Below is a small trained network, with its code and all its weights. Each question gives an input and a target symbol and asks what happens when units are switched off, that is, made to give their printed mean instead of their output.

import numpy as np


def w(rows, s, z=0):
    codes = np.array(rows[::2]) - 128.0
    scale = np.full(codes.shape[1], s)
    scale[-1] = z or s
    return codes * scale


def f(y):
    return y / 2 * (1 + np.tanh(0.7978845608 * (y + 0.044715 * y**3)))


def softmax(a):
    e = np.exp(a - a.max(-1, keepdims=True))
    return e / e.sum(-1, keepdims=True)


def log_softmax(a):
    a = a - a.max(-1, keepdims=True)
    return a - np.log(np.exp(a).sum(-1, keepdims=True))


def net(x, mask):
    ids = ['αβδεθλμξπτψ'.index(c) for c in x.split()]
    T = len(ids)
    res = E[ids] + P[:T]
    r = res
    for j in range(2):
        rows = slice(3 * j, 3 * j + 3)
        q, k, v = (r @ M[0][rows].T for M in (Q, K, V))
        z = softmax(np.where(np.tri(T) > 0, q @ k.T / 3**0.5, -1e9)) @ v
        o = O[0][rows]
        res = res + np.where(mask[j], z, o[:, -1]) @ o[:, :-1]
    y = f(res @ A[0][:, :-1].T + A[0][:, -1])
    res = res + np.where(mask[2:14], y, B[0][:, -1]) @ B[0][:, :-1]
    return log_softmax(res[-1] @ U[:, :-1].T + U[:, -1])


Q, K, V, O, A, B = {}, {}, {}, {}, {}, {}
E = w([
[127,121,184],'α',
[123,116,187],'β',
[205,69,242],'δ',
[15,125,104],'ε',
[41,136,95],'θ',
[205,144,23],'λ',
[112,216,169],'μ',
[172,224,52],'ξ',
[191,253,162],'π',
[234,117,118],'τ',
[113,237,168],'ψ',
],0.0071)
P = w([
[122,99,115],'0',
[124,129,116],'1',
[129,158,115],'2',
[131,195,116],'3',
[132,215,117],'4',
[137,254,116],'5',
],0.0051)
Q[0] = w([
[6,191,32],'H1',
[142,181,121],'H1',
[125,204,192],'H1',
[131,174,152],'H2',
[167,141,214],'H2',
[94,163,37],'H2',
],0.025)
K[0] = w([
[93,255,92],'H1',
[119,158,169],'H1',
[69,120,201],'H1',
[95,127,169],'H2',
[89,58,156],'H2',
[159,217,144],'H2',
],0.026)
V[0] = w([
[84,96,51],'H1',
[93,115,118],'H1',
[224,148,83],'H1',
[56,124,220],'H2',
[131,112,83],'H2',
[97,255,131],'H2',
],0.0095)
O[0] = w([
[86,157,51,122],'H1',
[117,159,118,123],'H1',
[132,6,81,143],'H1',
[146,88,226,72],'H2',
[142,140,100,136],'H2',
[101,1,105,253],'H2',
],0.0092,0.0031)
A[0] = w([
[140,132,148,253],'N1',
[150,185,139,154],'N2',
[106,155,217,232],'N3',
[144,77,151,183],'N4',
[123,79,129,248],'N5',
[120,178,94,80],'N6',
[45,148,169,55],'N7',
[112,137,78,100],'N8',
[147,54,161,145],'N9',
[154,132,136,89],'N10',
[186,217,136,128],'N11',
[254,146,117,105],'N12',
],0.016,0.0034)
B[0] = w([
[167,128,93,182],'N1',
[163,102,104,157],'N2',
[130,253,104,254],'N3',
[181,118,136,177],'N4',
[154,110,69,227],'N5',
[93,83,163,185],'N6',
[130,148,228,187],'N7',
[65,109,129,238],'N8',
[175,101,171,187],'N9',
[142,124,161,113],'N10',
[168,31,101,170],'N11',
[93,76,235,218],'N12',
],0.03,0.0039)
U = w([
[157,221,36,172],'α',
[136,172,105,73],'β',
[182,158,206,2],'δ',
[72,205,212,100],'ε',
[98,163,157,118],'θ',
[40,90,181,75],'λ',
[119,144,137,125],'μ',
[83,130,2,193],'ξ',
[190,76,71,142],'π',
[119,81,205,132],'τ',
[146,111,113,230],'ψ',
],0.0057,0.0036)

Each question gives the input, a string of symbols that net reads in full, and the target symbol t.
The units are the heads (3 rows each of Q, K, V and O) and the neurons (one row each of A and B). Each row of codes is followed by its name. A weight is (code - 128) times the scale printed after its matrix; where a second scale follows, it is the last column's (O, A, B and U).
mask holds one flag per unit, heads first, then neurons. A switched-off unit (its flag False) gives its mean, the last column of its rows in O or B, instead of its output. The means were averaged over made-up inputs and are rounded, as every weight is.
A unit's drop is (log p(t) with every unit on - log p(t) with that unit switched off) / (log p(t) with every unit on - log p(t) with every unit switched off).
The circuit of an input: a set's keep is (log p(t) with only the set's units on - log p(t) with every unit switched off) / (log p(t) with every unit on - log p(t) with every unit switched off). Starting from the 12 units with the biggest drops (on a tie, the unit counted first), units are removed one at a time, each time the one whose removal leaves the highest keep (on an exact tie, the one counted first), for as long as the keep stays at least 0.8.
circuit, biggest first: the units of the circuit, biggest drop first
most important unit: the unit with the biggest drop
k most important neurons: the k neurons with the biggest drops, biggest first
heads that matter: for each layer, one digit per head in row order, 1 if its drop is at least 0.15 and else 0, layers parted by /
input β ψ ε π λ, target π: heads that matter	11
input θ ε ε ξ ε θ, target ξ: most important unit	H2
input α ε θ ε ξ ξ, target ξ: circuit, biggest first	(H2; N12; N7; N8)
input ε ε β π, target π: circuit, biggest first	(N11; H1)
input λ ψ ε π ξ, target π: circuit, biggest first	(H1; H2; N3; N5)
input δ π ψ π δ λ, target π: circuit, biggest first	(H2; H1; N5; N3)
input ε ξ ξ δ λ, target ξ: 2 most important neurons	(N7; N5)
input ξ ξ μ β, target α: heads that matter	00
input ε ε ε μ λ α, target α: heads that matter	01
input λ ξ ξ π λ ε, target π: circuit, biggest first	(H2; H1; N3; N5)
input ξ δ λ θ, target λ: 2 most important neurons	(N3; N6)
input β ε ε ε δ, target δ: heads that matter	11
input ε λ ε β, target α: heads that matter	01
input λ λ ε, target λ: heads that matter	11
input π ξ δ ε, target ξ: most important unit	N12
input δ ξ δ π, target π: heads that matter	01
input δ ε ε, target ε: 3 most important neurons	(N7; N5; N3)
input α ε λ θ, target λ: 4 most important neurons	(N6; N3; N8; N5)
input ξ π θ, target π: 3 most important neurons	(N3; N5; N9)
input β β θ ε ψ, target α: most important neuron	(N3)
input λ π δ, target δ: 2 most important neurons	(N12; N3)
